[ 147  205  262 -219   38 -114  197 -114  120  280 -222   22  -10   15
   86  -24  -93 -180  -37   -1    5  -69   -3   72  -83   52 -141   50
   81   43  -26 -121 -208  -36 -105  -47   27  269  -11  160 -210   71
  -26] | <57>
[  59 -111 -381  200  -18 -254  -26 -114 -114 -101  410  -65 -351 -229
  206 -168 -203  334 -210    6 -209  397  383 -165 -209  -67  -99 -327
 -181 -331   78  -24  265 -116  -19  226  124  139  122  127   64 -359
  232] | <45>
[  60  164 -215   89 -163  109 -169 -183   77  135  692   53  269 -259
  -15 -145   63  122 -271 -126 -452  428   93 -294  -34 -184   -8 -321
 -257 -348  129   18  166  145 -194   74  143   83  127  123   54 -215
  265] | <40>
[-204 -146  208  -58  151  -45 -173  -71  -40   99 -379    7  -30  -83
  -34  123  -36  -75 -138   -8   21 -132   62   10   -8   93   81   68
    7  -71  -31 -190 -352   90   63  -94  -62  146  -25 -175  -64  135
   54] | <44>
[ 209   56  123 -108  160   59  106 -173  171   27  -85  -70 -265  -35
  195  145  -93  -85  -49 -132  130    4  -65 -254    6   94  327  324
  -16 -208  -44   72  189 -180  -60   75  -60   53   58  350  159  -12
 -159] | <51>
[ 183  191  142 -198  105 -116  181 -171  138  130  -18  -95 -154  -32
  206  118 -135  -81  102  -15   51  -58  144    3   66  118  -79  -99
  -55  -69 -123  166  143 -184  -92   33 -130   96  -80  236  120   48
 -214] | <50>
[ 172  172   84 -110   56   30   70 -134  108  113  -47  -28  -96   -2
  172   52  -90  -73   68  -90   58  -42   41  -99  224  181   14  225
  -80   -3    5  128  199 -258 -129   24 -149   72 -195  189  112   82
 -208] | <45>
[ 172  -11 -531  -28  -41    7 -305  417  -46 -197  133  -42  125 -127
  169  208  123  -44   46  -13  126  -62  257 -140   96 -172 -258  138
   62  201  138   77  192   43   20  137   26   16  -72 -132  312  -31
  173] | <48>
[ 256  -55  -32   37  -11   53    3  -63   30   12 -156  -77 -194  -55
   36   37 -120  109    8  -35  174  163  -43  -82   37  131  150  656
  -87   58  222  -71  163 -282 -179   97 -146    7 -178  138 -113 -124
   23] | <45>
[ 222 -118 -294  203   59 -241  109  -58  -80 -176  166 -108 -404 -112
  173  -93 -319  315  -99   64  -55  394  230    5 -205  -34  -57  177
 -130 -108  171 -124  244 -287 -140  183   31   26   -2  153  -81 -304
  274] | <44>
[ 193   20 -616  -34  -19   17 -310  404   13 -108  172  -53  120 -147
  158  260  161  -91   72  -97  157  -83  209 -161   47 -237 -205  192
   95  217  123  138  184   67    2  177   50   40   17 -148  331  -52
  229] | <34>
[-251 -224  146  110  346 -195  -79    4  -66 -126 -292  -43 -131  -23
   61  234 -220    4  -43  -25 -133  -77  159  170  -19   37   59 -172
   26  -61 -221 -166 -288   74  222 -179  -70  -24   15 -255   80  187
   99] | <48>
[-206 -165  223   80  421  -34  140   51  -91 -405  -22  201 -180   94
  317   91 -390 -134 -144   -4 -201  177   40  135  -41  130  114  -80
   48 -107 -248 -164 -132  157  364 -374   15 -126 -154  128  143  198
  -75] | <57>
[-109 -191 -116  188   92  157 -127  357 -112 -239   55  271   -5   41
  290   60  -58 -130   -6 -297 -122  119    7 -150  137  145  110   12
  190  119 -204  -19   73  298  649 -268   54  -16 -177  -17  217   70
 -222] | <57>
[ 195  -60 -154  171   25  -42   89  -59  -87   22 -117  -27 -373  -18
  206  -70 -222  169  -34   73  110  187   69  -60  -51  155   38  398
  -53   31  154  -65  147 -353  -77  147  -25  129  -46  155  -73 -106
   43] | <36>
[ 112  100  326 -266   51 -117  209 -158   85  264 -269   10  -94  -41
   72   19 -115 -162  -71   99  102  -10    5  109 -248   69  -82   18
   70  -23  -34 -146 -297   53  -61  -50    9  264   29  208 -266    1
  -33] | <50>
[ 220   49  364 -230   92  -87  255 -151  168  176 -300  -48 -223  -30
  122   71  -90 -145 -137    1  120   -7  -81 -107 -319   15  188   87
  144 -195  -95 -174 -178   47   26   20   88  247  235  382 -172  -71
  -73] | <51>
[ -63 -208  -66  178   88  143  -87  336 -104 -271   60  227    8   32
  251   98  -97  -85   35 -230 -104  176   11  -71   99  148   97   26
  149  140 -188  -30   75  285  601 -281   -1  -82 -217    2  163   43
 -216] | <45>
[ 210  110  272 -243   63 -159  226 -132  130  135 -163  -97 -158  -43
  143  103 -127  -79   46   36   91  -29  108   38 -118   86  -63 -107
   30  -76 -119    4  -17  -53  -16    6  -72  150   -6  269  -61  -31
 -177] | <50>
[ 300  117   31  169 -338  439 -309  228  -61   75  -20 -107  693  -75
 -138  209  256  157   19  477  -96   65  -51 -130  195  -49 -126   18
 -145  197  265 -130  -62  -30 -240   52  -53  -72   71  -88   31  219
  101] | <45>
[ 165   34  194 -119  121   14  132 -133   43  -92 -149  -26 -280    2
  257   29 -167  -36 -101   58  113   21   46 -177   45  189  145  220
  -48 -190    5  -19  162 -225  -48   31  -64   70  -83  371  113   23
 -213] | <44>
[-238 -172  202  149  459  -78  113   15  -70 -285 -114  128 -204   88
  273  165 -361 -111 -114  -21 -220   83   34  144  -70   82  159 -162
   74 -113 -312 -152 -216  127  363 -320   31  -83   16   11  162  243
   -4] | <40>
[ 212  -41  301 -295   77  -91  126 -142  113 -128 -173 -116 -297 -103
  167   79 -102  -28 -160   32  174   33  104 -221 -136   91  184   96
  -17 -340  -14  -88  124  -49  -19   67  -53   86   -9  448   38 -156
 -199] | <44>
[ 136  198  224 -185   76 -114  203 -102  139  316 -225   30  -15   19
   80    8  -91 -209  -44  -35   -5  -68  -51   85 -152   -5  -99   69
  126   57  -53 -132 -271    8  -80  -52   72  281   83  129 -220   75
   49] | <40>
[  64 -143 -219  206  -98  122 -157  489  -50  -79   65  189  183   12
  142  110   60  -71  202 -388 -101  116   12  -62  163   79  -44   34
  240  370 -168   18  113  330  638 -218   -3  -16 -220 -165   76  -24
 -192] | <44>
[-125 -175  311 -171   99   32 -135 -119    5   85 -429   37 -114 -116
  -31   57   13 -126 -304  -14  122  -67  -57 -168 -172   74  267  257
   54 -233   49 -295 -368  167   54  -52   27  218   73   58 -152    2
   43] | <48>
[ 152   11 -344  200   60 -157   51  -65  -75  -44  164  -39 -325  -66
  234 -115 -244  203  -81   19  -77  237  211  -63  -29   15 -104  151
 -117  -55  143  -16  240 -345 -158  184   47  111   -7   95   42 -138
  206] | <57>
[ 151  227  234 -163   84 -110  247 -114  146  356 -225   31  -35   40
  116    9 -101 -215  -24  -28  -18  -80  -61   78 -160    6  -92   15
  143   56  -94 -108 -265  -14  -58  -43   90  304  134  156 -203  100
   18] | <34>
[ 150  272 -124   88 -241  230 -204 -149  139  243  646   12  580 -229
 -173  -52  146  100 -162  -55 -481  391  -24 -191   66 -222  -63 -207
 -284 -168  195   -1   78  138 -353   25   66    1   81   14  -32  -93
  318] | <40>
[ -15  -40 -268  157 -153  -62 -199 -139  -53   16  575  -23    5 -302
   67 -133    2  285 -236  -66 -364  392  321 -294  -77  -88  -46 -557
 -250 -412   43   33  232  104   11  150  103  110  125   71  121 -306
  151] | <45>
[-260 -239  185   55  325 -167  -68  -29  -98 -153 -283    0 -150  -39
   67  174 -241   -6 -110   47  -87  -17  154  170  -69   71   50 -108
   -5  -93 -151 -207 -316   92  180 -190  -66   -7  -44 -180   17  154
   94] | <44>
[ 139 -118 -461   90 -142  -45 -259  510   -4  -80  170   43  156 -120
   93  158  148  -20  188 -398  -26   54  192 -110   82 -112 -181  -38
  209  305  -77   74  200  309  458  -18   22   31 -129 -227  144 -184
    0] | <57>
[ 171   10  379 -296   47 -112  207 -132   96  103 -271  -24 -132  -66
   48   37 -129 -112 -122  107  139   71   -5   56 -302   51   15  118
   58 -105   11 -218 -232   88  -49  -52   -4  182    0  302 -282  -99
  -35] | <36>
[ 262   43  146  -57   71   87   73 -117  172   61 -164  -96 -188  -22
  115  144  -49  -35    7 -162  117    7 -104 -237   69  111  318  411
    0 -114   -8   27  196 -193  -41   67  -99   29    9  278   79  -28
 -166] | <34>
[  37   88 -301  201 -177   38 -165 -139   24  192  613   34  104 -257
   65 -153   76  187 -245 -164 -428  370  162 -366  -88 -157   21 -489
 -171 -367   26   45  183  130   -3  154  207  191  281   91  102 -252
  204] | <34>
[ 199  -77 -269  220   63 -187  182  -98 -109  -93  186  -35 -415  -83
  225 -130 -354  270 -104  134  -54  437  178   54 -263    9  -74  150
 -121  -75  151 -104  170 -274 -121  146   61   72   26  204 -123 -262
  250] | <50>
[-133 -129  215 -114   41   40 -168  -87  -22  260 -427   22  -19 -116
  -72  119   46 -110 -115    6  150 -118  -24  -22  -97  113  113  188
   40  -15   25 -166 -400  133   54  -50  -62  226   11 -120 -171   69
   20] | <50>
[-273 -220  178   43  285 -132 -147  -31  -56  -74 -251  -33  -44  -70
   -3  247 -160   -9  -19  -41  -96  -67  155  166   33   81   54 -151
  -33  -49 -184 -113 -282  124  190 -197 -146  -43  -92 -275   60  170
   39] | <45>
[ 159  119   42  -30   67   68   45 -116   60   69 -108   -9 -160   14
  190   13 -103  -41  -14  -57   69  -20   -1 -160  198  181   89  359
  -66  -29   65   51  183 -307 -134   55  -93   92 -135  198  102   82
 -141] | <57>
[ 277  294  -70   90 -238  263 -111 -127  196  283  608  -16  632 -198
 -216   18  128   84  -93  -15 -427  436 -135 -109  -31 -265  -25  -67
 -242  -63  208  -34   28  144 -398   10   63  -39  131   60 -137  -96
  357] | <51>
[-217 -127  197  -52  171  -32 -230  -69    3  101 -349  -34   63  -92
  -96  198   -9  -78  -80  -71  -19 -168   56   34   83   64   89   74
  -24  -42  -47 -146 -330   88   27 -116 -123   72  -61 -268  -14  178
   74] | <57>
[-218 -228  211  -37  135   -4 -214  -80  -63  122 -434  -29  -65 -123
  -65  197   -9  -39 -110   35  104 -122   49    8  -71  113  156   73
    0  -77  -41 -166 -386  124  114  -74 -102  127   21 -198  -67  106
   32] | <50>
[-139 -113  221 -147   43   -3 -161  -96  -18  242 -413   22  -30 -118
  -59   84   40 -112 -143   -3  132 -134   16  -37  -87  110   80  141
   34  -52   25 -178 -387  125   38  -42  -48  248   -4 -102 -165   59
   15] | <36>
[ 207   -2  384 -280   29 -143  196 -121  106   75 -303  -85 -179  -68
   68   56 -108  -62  -93   78  144   18   46  -17 -243   72   41   46
   62 -150  -30 -187 -133   31   -9   -2  -22  179   25  318 -209 -115
 -113] | <45>
[-225 -137  180    7  191  -33 -196  -52  -28  111 -397  -11  -12  -61
  -33  175  -30  -78 -104  -47  -19 -180   43    7   43   75  112   51
   23  -49  -77 -165 -354   66   88 -102  -62  122   24 -244   -1  198
   71] | <48>
[ 122  -77 -557   -8 -155  -52 -343  480    7  -55  260   13  209 -184
   62  195  191  -41  216 -374   40   18  269  -85  129 -134 -278  -29
  127  320   -9  173  232  294  321   29  -45   16 -216 -281  199 -190
   35] | <45>
[ 154   99 -463   11  -43  222 -366  301  -37  -53  104  -63  223 -120
  204  279  233  -77  -25  182  137 -191  166 -312  152 -155 -120   47
    2   80  137  155  134  -52 -108  222   71   74  170  -63  479  172
  127] | <51>
[ 155  -94 -517 -145  -51  -24 -335  368  -59 -272  184  -79   42 -224
  164  236  128  -17    3   39  231  -12  341 -167   -6 -167 -234   77
    6   77  160  109  224  118   18  173  -17   -5 -104  -48  329 -155
  135] | <36>

[ -95  -73 -226 -418   16  -97 -489 -158 -103  -48  158  332   68   34
 -239  194  -39  152  -46  207 -249 -425   66  160  -78   10  -23   28
 -235 -328  234 -210  669  -87   50  148 -159  136 -173  -33 -137  487
  274] | [78]
[-176   -6  219  204  139 -140  -80 -205 -282  -42   40  -69    4   79
 -337  -41 -381   60  176  -86  -67 -152  214   10  200   -1 -281 -174
  299 -277  301 -298 -108  -63  187  103  271 -345  526  -89  -38  166
  216] | [85]
[ 325  204  295   52  221   14   49  165 -263 -156 -124 -120   59  -85
 -315  116 -194   10 -118   20  108   78 -203 -243   17   20   46  119
   94 -243 -190   23  -27  115   67   80   95   11   54   84 -233   -7
  -49] | [82]
[  88  481 -191 -150  190  501 -127 -227 -658   -2   71   25  -25  -88
  258  -33  189  204 -223   61  -26  384 -603 -371 -329  -66   93  319
 -252 -463 -262  594    4  181 -321 -125  117  113 -287  -39 -277 -107
 -458] | [84]
[  88  114  -71  -13 -210 -286  207   68  416   74  248  231  -73  117
  -92 -296   31  -56 -116   81 -101 -276  267   99  192  343 -113  -41
  319  244    7  -25  -32  565 -138  311  181  -79 -248   18  -44   41
  162] | [85]
[-197  148 -347  -71  -35  220   46 -469 -244  192  219  136 -169  -77
  274 -121  129  192   -9   36 -228 -161 -129  -71 -178    2 -138  187
 -316 -176  -36  276  120  -16 -166  121  122 -142 -264  -78 -298  210
 -128] | [85]
[-287   22  116  191 -264   90  335 -155  -65  253  -71  171 -240  -74
   84 -188  262   30  178   56   89 -274  315 -298 -171  -74 -142  196
   19  -25 -127   42  -78  192   72   27  440 -311 -109  -22 -253  173
   89] | [85]
[  34  162  129    4 -124 -136   37  -12 -221  -38  141   10  129  176
 -411 -197 -173 -160 -145   83 -177 -128   48   63   84  102  -68   76
  209   45   34  -31  214  240  -40  228   12 -113   86  -35 -333  101
  465] | [84]
[  16  134  -95  -51 -232 -122  216  -27  264  133  168  244 -112   90
  -20 -261  132  -52 -126   41  -88 -196  144   14   40  212  -46   93
  183  195  -95  160   45  475 -199  269  127  -48 -359    0 -160    1
  172] | [85]
[-119  123   33   62 -100 -177   30  -84   12  -12  158   88  -42   89
  -47 -255  148   45  -29  186  -39 -228  204   38 -108  133 -264 -150
  304   15   87 -199  -66  493  110 -108  445 -356  200  -93  101  112
   85] | [84]
[-207   50  -33    1  -54  -18  112 -318 -363   41   38  -95  -32   15
 -197  -11 -115  -90  -94  -93 -315 -186  -91   24  -60 -112  -95  103
  -98   10  -53  217  323  -76  -47  206  -58 -249   47  -22 -412   97
  468] | [84]
[ -17 -113  497  160  -92 -374  216  531  510  -18 -260  144 -140  -61
 -222   61  142  -71  137   24  367 -249  581 -333  151  119  -58 -175
  548   35  -77 -258 -141  605  276  -32  483 -175   68  137  263  -28
  156] | [92]
[-235  127  452  251 -154  105   91  186 -386   75 -162   83  -26    3
 -180 -140  124  -29  217  145  272  -34  376 -517  -46  -83  -84  139
  278 -316   -8 -128 -135  294  186 -152  544 -223  247   -7 -157  144
   91] | [92]
[ 352  284   42 -128  215  281   69   49 -236   -2  -60  -50   -2 -144
    3  120   -5   56 -232  -34   74  260 -509 -325 -160   -1  187  355
 -255 -236 -386  486  149   83 -193  137 -137  221 -416   67 -405 -101
 -203] | [84]
[-111  329  184  169   11  283  202   42 -532   69 -140  -32  -88  -41
  -31  -47  -63  -61  -14 -212   51  329 -108 -573  149  -70  120  262
  156 -302 -210  588 -204  196 -306  153  200   21 -108  103 -335 -253
  -49] | [77]
[-287   95  307  260 -139  -64   84 -109 -246   40  -96  140 -109  131
 -244 -235    2   11  180    1  117 -124  370 -165    2  -56 -220  -86
  528 -169  152 -204 -310  339  109  -71  598 -394  383  -83   48   14
  176] | [78]
[ 194  109  251 -108  313 -233 -284  344  -27 -226   35 -113  206   99
 -410  170 -418  -87 -155 -135   -5  206  -72 -101  374  188   43 -172
  360 -251  125   78  197  268  -50  194 -151  149  180   62   56 -144
  227] | [76]
[ -44   71   81  296  195  100  316 -268 -251  104    1 -215 -170 -198
   48   16 -250  121  140 -163  -50  -69  -58 -242   96  -17 -203   68
 -120 -199  -76  119 -233 -188   73  180  243 -324  154   25 -298   97
 -156] | [92]
[ -29  -71   34 -186  217  284  -73 -138 -176  133 -206   19 -123 -244
   67  383   41  142   32 -136   76    3 -277 -330 -260 -237  118  322
 -507 -373 -245  357  462 -336   29   91 -220  122 -363   18 -379  142
   14] | [77]
[ -50  232   99  229  -77  439  211 -895 -611  243   -7   67 -150  166
 -119 -454   61  171   57   23   53    3 -339  180 -675 -301 -295  352
  -24 -103  -92  -70 -259 -169   63  -90  360 -521  187 -406 -498   89
   69] | [78]
[   3  248 -201 -408   93  385 -460 -217 -498   -4   18  328   20    3
   20  128  215  232 -149  156  -25   97 -377 -174 -384 -143  151  315
 -294 -545  -71  271  413   24 -196  -85  -67  280 -389  -85 -229  158
 -142] | [85]
[ 115  217   97    9  220  193 -109  -26 -314  -24  -32   74  -32  -70
  -64   58 -128  179   25  -13  117  138 -146 -310   22   15    6  124
   33 -469  -21  107 -129   67  -63   53  199   63  -31   14 -125   35
 -295] | [78]
[ 201  318  -38 -137  145  -65 -365  100 -203 -211  204  247  106  111
 -217  -72 -122  191 -107  222  -16   -8    7  -43  165  249  -52 -108
  334 -430  209 -213 -125  419  -87   13  293  120   69    2  154  120
 -273] | [85]
[-436   42  -99   -7 -107  225  -94 -524 -548  133   21  136 -132  -36
   64  -61  244  188  131  163 -132 -297   41  -80 -439 -259 -228  135
 -234 -308   59  -71  216 -111  153 -199  340 -379  135 -166 -239  371
  116] | [92]
[ 412  141  186    8  227 -255  161  375  443  -76  110 -163   53  -18
  -93  -36 -198  -94 -223 -107  109  168 -110 -116  264  362   -7  -79
  283  119 -167  209  -37  510  -84  253  -53   59 -140   80    9 -241
  -26] | [82]
[ -63 -151  -47    9  -67 -424   89 -105  679   94  240  158 -141   70
   23 -203   85   88   44   83  -23 -458  383  294    2  278 -362 -301
  285  243  170 -368   18  439  207   76  291 -374   55 -126  259  177
  166] | [77]
[-129  324  112  251 -155  270  296 -447 -741  133   96 -155   10  118
 -169 -401  -67 -105  -68   13 -168   66 -203 -101 -217 -124 -161  327
    5  -19 -133  236  -64   17 -100  100  200 -375  175 -157 -638   34
  280] | [82]
[ 159  252  183   97  157   26  -48  -84 -389  -94  115 -120  126   94
 -293 -147 -263   17  -85   56  -28   97 -164  -41   22   78 -134   35
  184 -219   48  -67  -63  136   30   62  149 -153  277  -87 -216   45
   52] | [84]
[ 217   17  169 -130  203 -403 -287  281  174 -206  200  -26  232  153
 -485   62 -436  -74 -128   22 -101  -93  113  148  391  302  -81 -239
  340 -108  257 -251  285  261   73  266 -139   67  209   16   54  102
  344] | [76]
[-289   42   58 -246  117   -4 -488  -58  -88 -103 -165  311  -97   86
  -13  156  304  205    2    1  165   42   58 -116 -288 -148  -53 -209
  365 -427  136   -4  113  427   41 -373  345  -82  106 -119  464 -106
   -2] | [85]
[ -85   41  271   94    1 -321  -25  225  180 -107  -61  131  -58   97
 -263  -42  -45  -12   43  -29  118 -122  380 -104  223  140 -133 -278
  635  -88  139 -200 -189  542   89   -2  420 -194  250   33  307  -90
  148] | [77]
[ -69 -144   92 -109   76 -421    0  340  425 -121 -109   63 -115 -151
  -98  301   53   -3  -34  -33   -9 -333  305 -153  182  123  -34 -272
  204  -12  -29  -35  230  394  143   65  159  -79  -51  200  259   36
  169] | [84]
[ 480  143 -137 -105  356   -5   92  119  310    6  180  -41  -54 -219
  129  150 -239  175 -144  -69   -3   45 -294 -154  231  323   39   95
 -237 -164 -182  256   11   74 -147  374 -157  237 -440  129 -173   35
 -430] | [77]
[ 146  330   14  136 -250  269  408 -196 -183  286  185  133  -59   93
  -15 -481   18  -69  -82   49   -1   61 -108 -173  -74  131   -8  476
  -36   86 -231  336 -122  236 -294  357  108  -24 -399  -77 -645   22
   31] | [78]
[-191  126  145   78   51  407   75 -635 -821  103 -204 -130  -83  -18
 -171    3   31   60   -9  -80  -65   33 -420  -80 -582 -465  -97  348
 -273 -249 -210  208  199 -366   93 -111   71 -364  163 -205 -567   80
  287] | [84]
[-251 -292  223   30  128 -545 -182   19  257  -87   65  -84   54  130
 -459  132 -445  -95  121 -188 -169 -345  437  228  394  106 -282 -428
  408  -11  413 -366  299   35  269  235  -21 -310  505  -44  170  147
  672] | [77]
[-172  176  229  133  -48  -35   20 -186 -338   -8   37  -75   48  221
 -273 -264  -72 -108  -63  -52  -45   84    0   14  -89  -43 -188  -42
  405  -21   67   42  -23  310    3  -35  236 -353  362 -168 -112 -121
  395] | [84]
[   4   26 -134 -392  141 -273 -564  -29 -151 -219  289   54  268  171
 -385  112 -231   -7 -228  161 -346 -208  -68  293   68  140  -82 -162
   17 -201  299 -173  694  107   32  123 -280   69  129  -74  -45  286
  462] | [82]
[ 169  191  -89 -151   24  239   71 -280  -53  167   78  119  -65   53
   21 -128   51   45 -186  -81  -12  133 -381   -4 -253    1   50  334
 -158  -29 -233  405  187   86 -246  216 -171   81 -444 -127 -400  -75
   58] | [85]
[ 158  298 -195 -342  251  389 -341  -59 -369  -14   25  203   -5 -107
  141  198   82  240 -168   26   24  265 -468 -335 -168  -21  206  299
 -306 -568 -158  473  245   50 -295   35 -114  385 -483   22 -206   13
 -385] | [85]
[ 133    0  -47 -285  292 -317 -508  165  186 -234  152  184  101   48
 -262  227 -247  173  -72   69  -70 -165   93  108  261  239  -69 -304
  238 -362  309 -278  235  238   58  102    2  142   81   28  309  170
  -12] | [85]
[ 295  157  -67 -255   52 -355 -210  224  269 -234  205  187   94   75
 -233  -21   37   55 -275  272  -89 -250   36  171   44  316  -57 -186
  277   -6   42 -241  183  590   22   46  123   51  -94   45  185  117
   24] | [82]
[ -17   -8  -93 -234  -14 -234 -108 -106  461   34  106  233  -89  166
  -43  -84  130   20 -174  -83  -38 -104   17  247 -102  136  -93 -152
  303  148   30   94  209  478 -107   92   -6  -75 -208 -126  196 -144
  272] | [85]
[ -93  278  228  299   75  309  307   13 -622   73 -124 -209  -94 -220
   85  -26  -21   18   82  -40   89  171  -88 -664    6  -93  -18  279
  -98 -349 -255  377 -227   46  -36    8  362 -172   63  110 -416    0
 -234] | [82]
